[ 41   3 -35 -17 -34  10   7  21 -25   6 -20 -17  -2 -22 -47  -9   2   6
 -19   7 -10] : <35> [9]
[ 24  -3  -2  -3  33 -22  22  -2 -26   1 -26 -13  -7  -9   1  -2   4  17
 -11  -6 -15] : <27> [8]
[ 48 -14  23 -21 -34   8  19  15 -31  28 -21 -21  -3 -15  35 -11  -3  24
  12  -2  -5] : <27> [9]
[ -1   5  26  -2 -45  28   6  25 -18  -2 -20  -8 -12  -7  -8 -20   5  -4
  -8   5 -13] : <35> [9]
[ -9   0  27  -4 -24  34 -14  14 -12  -5 -37 -13  12 -16   7 -40  18  -4
  -6   3  -5] : <27> [8]
[ 58   1  43   2 -57  50  21  31 -29   9 -47 -37  -2   1 -15 -55  31  11
  -8  23  -8] : <35> [8]
[-21   5  39 -18 -70  56 -10  33 -10  25 -35 -10  12 -30   5 -40   6  -9
 -23   3  -3] : <35> [9]
[ 29   8  29 -10 -12  19  18  10 -22  -7 -35 -20  -1 -25  10 -32   8   4
  -7   5  -1] : <27> [8]
[ 29   4  16 -17 -30  21   5  13 -17  11  -6 -18   7 -17  10 -21  12  12
   5   1 -12] : <35> [9]
[ -2   3  22 -20 -23  29   2  22 -17  -2  -5 -15  -9  -8 -19 -15  23 -19
 -16   6  -5] : <35> [8]
[  2  -3  24  -1 -41  27 -21  22 -22   9 -29   2   7 -14 -10 -39  19  -1
   3   4 -12] : <27> [9]
[ 12  -1  22  -9 -56  38 -14  20 -12  -3 -18 -13  12 -11 -19 -29  16 -10
 -10   2  -7] : <35> [9]
[-33  -7  27 -11 -41  24 -20  13 -13 -34  -3  11  21 -15 -16  -6   7 -19
 -17   3  -3] : <36> [9]
[ 15   6  40 -10 -47  48   6  28 -38 -14 -36 -27   8 -34 -13 -36   3  -6
 -15  11  -3] : <36> [8]
[  9   0  33 -12 -25  26  10  12 -27  -9 -51 -32 -14 -10   3 -42  24   8
  -3   1  -9] : <37> [8]
[ 20  -7  13 -12 -11  33  15   8   4  -3 -26 -12  15 -34  -3 -40  23   5
  -4   4  -9] : <35> [8]
[-18  -5  10   3 -10  21  -6   1 -22   6 -34 -14  -4 -11   2 -54  31  -6
 -10  -3  -2] : <27> [8]
[  6   0  13   5 -17  30  -2  -1  -9   7 -39 -17   0  -3   5 -49  13   0
 -36  -5  -8] : <27> [8]
[-10  -2  16 -12 -51  33 -34  11  -4  15 -15  -4   1  -5 -32  11  21  -4
  -2   5 -17] : <37> [9]
[ 15  10  17 -16 -47  24  25  19 -25   6 -29 -17 -14  -5   0 -21  22   6
  -4   4 -19] : <35> [9]
[  0   2  16  -5 -40  30  -1   8 -21   9 -19 -36  11  -4   8 -15   5   2
  -4   6  -2] : <27> [9]
[ 32   8  26  -8 -26 -12  34  11 -25  18 -20 -19  -9 -16  19   4  -2  10
   4   5  -8] : <35> [9]
[ 11 -18  50 -18 -58  40  12  26 -14   4 -17 -15  10 -15  19 -19   3   2
   4  11   0] : <36> [9]
[ -9  -5  37 -11 -18  22  10  16 -15  -6 -38  -1  -2 -12  23 -16  -9 -11
  -4  10  -2] : <36> [9]
[  4   5  20  -4  -9  15  11  -1 -23  -6 -11 -17 -40 -19 -24 -25  33 -12
 -18   4 -22] : <35> [8]
[ 30  -6  22   1 -47  38 -14   2 -10   5 -29  -1  14 -19  12 -49  13  -3
  -3  -4  -7] : <37> [9]
[  2 -11  10   2  -9  13   6   4 -24   5 -34   6   4  -5   7 -44  13  -2
  -3  -5  -3] : <36> [8]
[-17   0  14 -27 -16  15 -12   7   6  16 -13 -11   4  -6   6 -16  19   2
   2  14 -13] : <27> [9]
[ 17  -5  49 -12 -39  38   0  10  -6  13 -25 -11  11 -29 -13 -37  21  -1
  -2  -2 -11] : <35> [9]
[  8  -7  18  -6 -68  38 -24  28 -16   5 -34 -12  13 -16  -2 -34  -2 -13
  -9  -2 -10] : <27> [9]
[ 15  -6  29 -16 -73  29   5  21 -11   0 -18 -14  18 -28  -9 -29   6  -4
  -9  -2 -14] : <35> [9]
[ 18  -7  29 -20 -48  32   4  14 -20   4 -32  -2   6 -20   7 -17  20  -6
   4   1 -10] : <35> [9]
[  7   6  56  -2 -35  41   6   5 -14  -4 -32   3   3   1  14 -34  13  10
 -14  -4  -7] : <36> [9]
[ 10  -6  38  -7 -42  33 -10  14 -18   5 -33  -7   2 -32   4 -42  12 -14
   4 -21   1] : <27> [9]
[ 21  -5  44  14 -48  63   4  32 -19  -5 -37 -27   3 -29 -28 -61  13  -4
 -20   8  -1] : <35> [8]
[-18   1  26   7 -46  31 -26   0  -4 -13  -2  -1  13  -3 -13 -45  24 -18
  -6  -3 -12] : <27> [8]
[ 13  -2  22  -8 -43  48 -10  16 -18  13 -38 -15  12 -19  17 -34   9  -2
  -1   4  -5] : <27> [9]
[ 96  12  20 -28  -6   8  66   7 -38  20 -40 -34 -20 -46  14 -36  40  42
 -12  12 -27] : <35> [8]
[ -2  -1  14 -26 -27  28   3   7 -10   3  -3   2   1 -18   2 -13  11  -3
 -11  -4 -10] : <35> [9]
[ 20 -13  21 -17 -45  27   2  19 -17   5 -27 -24 -12  -3  -5 -26  11   5
  -7   9 -11] : <35> [9]
[ -8   3  24 -13 -13  12   5   6  -9   4  -9  -5  -1 -11  23   1 -10  -5
   8   5   4] : <27> [9]
[  7  -1  27 -12 -50  24  -4  31  -9   2 -33  -1   7 -17 -21 -28  16  25
  -4  11  -7] : <27> [9]
[  3  21   9   6 -10  15   4   8 -17   4 -34  -1   3 -11  -9 -25  28   0
   0  -5 -11] : <27> [8]
[ 23   6  28 -16 -35  20  16   8 -26  13 -33 -18  -5 -19   3 -24  15   7
  -6  -3 -18] : <35> [9]
[  3   0  21   2   3  16  16  11 -14  -7 -27  -2   1  -2   1 -20  19   4
   2   4  -6] : <35> [8]
[ 21  -1  40  -1 -55  68 -17  26 -15  -3 -39 -23   7 -22  -7 -56  35   9
 -13  21  -7] : <35> [8]
[ 30  -1  22  -4 -26  28   6   9 -11   5 -42 -19  -1 -29  12 -39 -29   0
  -6   2 -22] : <37> [8]
[ 28  -5  32  -7 -96  42 -11  29 -12   5 -35  -8  -8 -36   4 -50   7  -3
  -3   9  -7] : <35> [9]
[ 10  -1  37 -87 -53  43  -2  22 -32  11 -35 -17  -4 -13 -23 -45  27   0
 -25   1 -12] : <27> [8]
[ 15  -3  15  -9 -20  15  -2  -7 -13   6 -14   3   7  -7  -5  -9   6  -7
 -14   6 -12] : <27> [9]
[  8   2  17  -7 -27  14  -8   8 -18  12 -17  -3  -1 -14   0 -27   3  -4
 -20  -1  -7] : <27> [9]
[ 20  -7  17 -10 -39  12   7   9 -22  35 -31 -21  10  -3  32 -38  16   8
   0   8 -11] : <27> [9]
[ 18  -1  11 -24  -8  -9  12   2  -4   4  -1  -2   2 -16  -7   0   5  -3
  -9  15 -12] : <35> [9]
[ 23 -10   1   4 -13  17   7  15 -20  11 -40 -31 -16 -31   3 -40  10  16
  -1 -10 -18] : <27> [8]
[-18  -1  11  -6  -5   4  -6  10  -3 -19  -4   0  12  -2  -7   3 -22  -7
  -1  -5  -6] : <36> [9]
[-16   5  21   0 -11  25   3  14 -16 -16 -18 -12   4  -7 -12 -37  25  -3
 -11   2   5] : <35> [8]
[  6 -12  12 -14 -17  -1   8  15 -12   4 -13 -11  12   0 -10  -4  -9   3
  -5   3  -2] : <35> [9]
